Below is a small trained network, with its code and all its weights. Each question gives an input and a class and asks what happens when units are switched off, that is, made to give their printed mean instead of their output.

import numpy as np


def w(rows, s, z=0):
    codes = np.array(rows[::2]) - 128.0
    scale = np.full(codes.shape[1], s)
    scale[-1] = z or s
    return codes * scale


def f(y):
    return np.maximum(y, 0)


def log_softmax(a):
    a = a - a.max(-1, keepdims=True)
    return a - np.log(np.exp(a).sum(-1, keepdims=True))


def net(x, mask):
    res = np.array(x, float).reshape(1, 5) / 4 @ E
    y = f(res @ A[0][:, :-1].T + A[0][:, -1])
    res = res + np.where(mask, y, B[0][:, -1]) @ B[0][:, :-1]
    return log_softmax(res[-1] @ U[:, :-1].T + U[:, -1])


A, B = {}, {}
E = w([
[128,100,202,59,129,56,102,30],'x0',
[57,84,43,244,84,156,134,113],'x1',
[163,56,70,185,215,106,126,31],'x2',
[75,122,87,172,205,32,154,140],'x3',
[129,105,97,77,93,88,113,185],'x4',
],0.011)
A[0] = w([
[110,140,184,53,88,206,151,168,136],'neuron 0',
[23,107,77,108,129,70,125,92,152],'neuron 1',
[149,202,227,105,51,175,110,168,133],'neuron 2',
[118,130,131,91,47,164,175,108,21],'neuron 3',
[119,79,67,174,132,162,186,153,143],'neuron 4',
[167,168,116,213,141,245,158,71,166],'neuron 5',
[53,180,113,249,149,123,209,143,123],'neuron 6',
[32,92,212,79,35,149,60,89,234],'neuron 7',
[7,70,133,200,84,160,179,90,254],'neuron 8',
[138,165,242,88,122,60,138,101,148],'neuron 9',
[134,82,100,168,152,109,120,55,130],'neuron 10',
[22,137,76,194,90,173,202,107,121],'neuron 11',
[60,103,126,145,123,61,128,121,170],'neuron 12',
[211,139,163,165,134,207,117,139,81],'neuron 13',
[96,152,207,65,159,71,139,95,151],'neuron 14',
[155,39,153,167,177,121,125,54,149],'neuron 15',
[62,55,97,141,132,86,128,135,59],'neuron 16',
],0.012,0.0049)
B[0] = w([
[166,156,241,93,80,107,184,198,218],'neuron 0',
[131,200,124,117,136,57,58,158,200],'neuron 1',
[242,75,216,94,171,149,234,161,240],'neuron 2',
[115,179,129,153,52,135,92,191,162],'neuron 3',
[167,94,88,123,178,105,117,111,214],'neuron 4',
[140,93,76,131,58,36,29,90,219],'neuron 5',
[55,88,74,209,123,203,89,197,239],'neuron 6',
[150,203,119,82,63,119,127,222,221],'neuron 7',
[172,139,129,97,84,73,68,163,252],'neuron 8',
[130,135,111,111,220,9,70,76,222],'neuron 9',
[186,66,127,70,135,121,176,157,213],'neuron 10',
[142,130,89,168,129,98,48,191,238],'neuron 11',
[132,160,113,146,167,100,86,125,189],'neuron 12',
[142,170,114,76,77,79,54,132,172],'neuron 13',
[108,128,97,109,208,38,119,58,211],'neuron 14',
[158,95,133,93,176,150,214,111,221],'neuron 15',
[132,208,151,139,113,53,123,108,187],'neuron 16',
],0.012,0.018)
U = w([
[180,102,187,57,200,82,145,46,201],'0',
[172,54,128,114,179,189,195,102,115],'1',
[92,148,71,183,130,84,19,59,187],'2',
[111,136,134,221,223,190,206,215,2],'3',
[169,160,186,79,9,173,155,181,97],'4',
],0.011,0.0037)

Each question gives the input, the list of numbers given to net, and the class t.
The units are the neurons (one row each of A and B). Each row of codes is followed by its name. A weight is (code - 128) times the scale printed after its matrix; where a second scale follows, it is the last column's (A, B and U).
mask holds one flag per neuron, in row order. A switched-off neuron (its flag False) gives its mean, the last column of its row in B, instead of its output. The means were averaged over made-up inputs and are rounded, as every weight is.
A unit's drop is (log p(t) with every unit on - log p(t) with that unit switched off) / (log p(t) with every unit on - log p(t) with every unit switched off).
The circuit of an input: a set's keep is (log p(t) with only the set's units on - log p(t) with every unit switched off) / (log p(t) with every unit on - log p(t) with every unit switched off). Starting from the 12 units with the biggest drops (on a tie, the unit counted first), units are removed one at a time, each time the one whose removal leaves the highest keep (on an exact tie, the one counted first), for as long as the keep stays at least 0.8.
circuit, biggest first: the units of the circuit, biggest drop first
top k neurons: the k neurons with the biggest drops, biggest first
drop when u is switched off: that unit's drop, to one decimal
input [-3,-5,4,-6,5], class 4: circuit, biggest first -> neuron 14
input [3,2,-7,4,1], class 4: top 4 neurons -> neuron 7; neuron 4; neuron 15; neuron 5
input [-4,-5,1,-2,6], class 4: top 2 neurons -> neuron 14; neuron 9
input [2,3,1,-2,-6], class 2: top 3 neurons -> neuron 2; neuron 0; neuron 5
input [3,-8,-8,-6,7], class 0: top 4 neurons -> neuron 9; neuron 14; neuron 2; neuron 6
input [7,8,2,-5,-8], class 4: top 3 neurons -> neuron 7; neuron 9; neuron 10
input [8,7,7,-8,4], class 4: top 2 neurons -> neuron 7; neuron 9
input [-6,-6,5,-1,0], class 2: top 4 neurons -> neuron 2; neuron 0; neuron 10; neuron 15
input [0,0,4,8,2], class 2: drop when neuron 2 is switched off -> 2.6
input [-7,-6,3,5,4], class 3: drop when neuron 8 is switched off -> 0.1
input [-5,-5,1,6,6], class 2: drop when neuron 15 is switched off -> 0.9
